Here is a tiny trained network, its code and every weight. The questions are about switching its units off for an input and a target symbol, where a switched-off unit gives its printed mean instead of its output.

import numpy as np


def w(rows, s, z=0):
    codes = np.array(rows[::2]) - 128.0
    scale = np.full(codes.shape[1], s)
    scale[-1] = z or s
    return codes * scale


def norm(h):
    return h / np.sqrt((h * h).mean(-1, keepdims=True) + 1e-5)


def f(y):
    return np.maximum(y, 0)


def softmax(a):
    e = np.exp(a - a.max(-1, keepdims=True))
    return e / e.sum(-1, keepdims=True)


def log_softmax(a):
    a = a - a.max(-1, keepdims=True)
    return a - np.log(np.exp(a).sum(-1, keepdims=True))


def net(x, mask):
    ids = ['αβγδεηλμστω'.index(c) for c in x.split()]
    T = len(ids)
    res = E[ids] + P[:T]
    r = norm(res)
    for j in range(2):
        rows = slice(3 * j, 3 * j + 3)
        q, k, v = (r @ M[0][rows].T for M in (Q, K, V))
        z = softmax(np.where(np.tri(T) > 0, q @ k.T / 3**0.5, -1e9)) @ v
        o = O[0][rows]
        res = res + np.where(mask[j], z, o[:, -1]) @ o[:, :-1]
    y = f(norm(res) @ A[0][:, :-1].T + A[0][:, -1])
    res = res + np.where(mask[2:14], y, B[0][:, -1]) @ B[0][:, :-1]
    return log_softmax(norm(res)[-1] @ U[:, :-1].T + U[:, -1])


Q, K, V, O, A, B = {}, {}, {}, {}, {}, {}
E = w([
[231,66,132,48],'α',
[254,209,30,119],'β',
[186,99,157,14],'γ',
[184,86,177,133],'δ',
[207,202,80,44],'ε',
[192,214,120,119],'η',
[188,126,60,118],'λ',
[221,85,212,33],'μ',
[166,71,107,32],'σ',
[209,147,80,152],'τ',
[250,129,130,172],'ω',
],0.0096)
P = w([
[31,135,161,176],'0',
[175,124,11,117],'1',
[178,104,2,129],'2',
[204,135,242,31],'3',
[145,91,205,23],'4',
[155,154,50,136],'5',
[194,104,94,159],'6',
[134,139,220,24],'7',
[133,165,140,46],'8',
[177,104,68,139],'9',
[155,132,170,98],'10',
[138,152,190,68],'11',
[177,153,109,86],'12',
[196,149,113,125],'13',
],0.009)
Q[0] = w([
[143,110,65,158],'head 0',
[109,168,114,89],'head 0',
[83,95,154,122],'head 0',
[127,121,154,129],'head 1',
[247,103,150,20],'head 1',
[41,120,147,97],'head 1',
],0.015)
K[0] = w([
[108,124,194,133],'head 0',
[143,139,112,178],'head 0',
[83,94,78,146],'head 0',
[102,156,119,108],'head 1',
[4,113,159,212],'head 1',
[213,113,110,101],'head 1',
],0.013)
V[0] = w([
[169,180,158,176],'head 0',
[134,69,192,155],'head 0',
[128,149,159,122],'head 0',
[128,215,220,150],'head 1',
[147,170,97,32],'head 1',
[5,164,149,109],'head 1',
],0.019)
O[0] = w([
[147,7,155,83,159],'head 0',
[134,144,179,60,70],'head 0',
[87,115,123,125,129],'head 0',
[75,150,126,28,248],'head 1',
[106,40,151,139,3],'head 1',
[57,144,92,172,236],'head 1',
],0.018,0.0038)
A[0] = w([
[162,88,141,104,103],'neuron 0',
[124,152,106,235,3],'neuron 1',
[171,179,1,75,46],'neuron 2',
[75,129,109,139,4],'neuron 3',
[160,133,166,115,182],'neuron 4',
[112,188,157,81,110],'neuron 5',
[72,120,58,83,162],'neuron 6',
[158,169,151,117,158],'neuron 7',
[120,171,152,192,160],'neuron 8',
[133,83,129,69,203],'neuron 9',
[99,147,139,131,49],'neuron 10',
[173,192,119,76,98],'neuron 11',
],0.017,0.0039)
B[0] = w([
[201,183,57,125,179],'neuron 0',
[140,160,33,17,201],'neuron 1',
[115,96,255,134,255],'neuron 2',
[122,172,174,239,146],'neuron 3',
[98,90,51,165,189],'neuron 4',
[149,91,149,207,211],'neuron 5',
[96,112,226,232,229],'neuron 6',
[134,80,120,166,193],'neuron 7',
[217,101,86,85,183],'neuron 8',
[195,115,92,96,226],'neuron 9',
[155,162,175,118,133],'neuron 10',
[123,106,160,167,236],'neuron 11',
],0.0097,0.0088)
U = w([
[146,162,186,191,196],'α',
[203,66,146,204,7],'β',
[82,247,162,143,132],'γ',
[135,190,170,3,65],'δ',
[44,127,120,244,36],'ε',
[51,38,104,101,169],'η',
[77,162,64,158,253],'λ',
[11,149,113,28,204],'μ',
[104,255,66,105,188],'σ',
[110,74,201,112,42],'τ',
[115,65,110,20,144],'ω',
],0.0096,0.0035)

Each question gives the input, a string of symbols that net reads in full, and the target symbol t.
The units are the heads (3 rows each of Q, K, V and O) and the neurons (one row each of A and B). Each row of codes is followed by its name. A weight is (code - 128) times the scale printed after its matrix; where a second scale follows, it is the last column's (O, A, B and U).
mask holds one flag per unit, heads first, then neurons. A switched-off unit (its flag False) gives its mean, the last column of its rows in O or B, instead of its output. The means were averaged over made-up inputs and are rounded, as every weight is.
A unit's drop is (log p(t) with every unit on - log p(t) with that unit switched off) / (log p(t) with every unit on - log p(t) with every unit switched off).
The circuit of an input: a set's keep is (log p(t) with only the set's units on - log p(t) with every unit switched off) / (log p(t) with every unit on - log p(t) with every unit switched off). Starting from the 12 units with the biggest drops (on a tie, the unit counted first), units are removed one at a time, each time the one whose removal leaves the highest keep (on an exact tie, the one counted first), for as long as the keep stays at least 0.8.
units of the circuit, in order: the units of the circuit, biggest drop first
which heads matter: for each layer, one digit per head in row order, 1 if its drop is at least 0.15 and else 0, layers parted by /
drop when u is switched off: that unit's drop, to one decimal
input λ λ λ η τ α μ λ ω α, target σ: units of the circuit, in order : [head 1; neuron 1]
input δ α λ τ η δ μ σ λ λ α σ α β, target γ: which heads matter : 01
input ω σ λ τ β τ, target δ: which heads matter : 01
input λ α λ, target σ: which heads matter : 01
input ω α γ γ α σ, target δ: units of the circuit, in order : [head 1]
input ω τ τ, target ω: which heads matter : 10
input β α η ω γ σ ω λ η η λ α η ω, target ω: units of the circuit, in order : [head 1; neuron 6]
input σ α ω λ τ α τ ω μ γ δ, target λ: units of the circuit, in order : [head 1; neuron 1; neuron 2]
input δ γ ω λ γ α τ η λ, target γ: which heads matter : 01
input ω α μ ε α η, target δ: which heads matter : 01
input λ σ β τ λ ω β δ, target σ: units of the circuit, in order : [head 1; neuron 1]
input γ α σ, target ε: units of the circuit, in order : [head 1; neuron 6]
input λ τ λ ε γ γ ω μ τ η τ γ η γ, target σ: drop when head 1 is switched off : 1.4
input δ ε ε ω λ ε α ω α α γ μ β η, target γ: drop when head 1 is switched off : 1.8
input δ η ω ω μ σ λ α ε α, target γ: drop when head 1 is switched off : 0.7
input ε α λ β η λ α μ η η α, target η: units of the circuit, in order : [head 1]
input α λ η δ γ τ α α σ γ γ, target β: drop when head 0 is switched off : 0.1
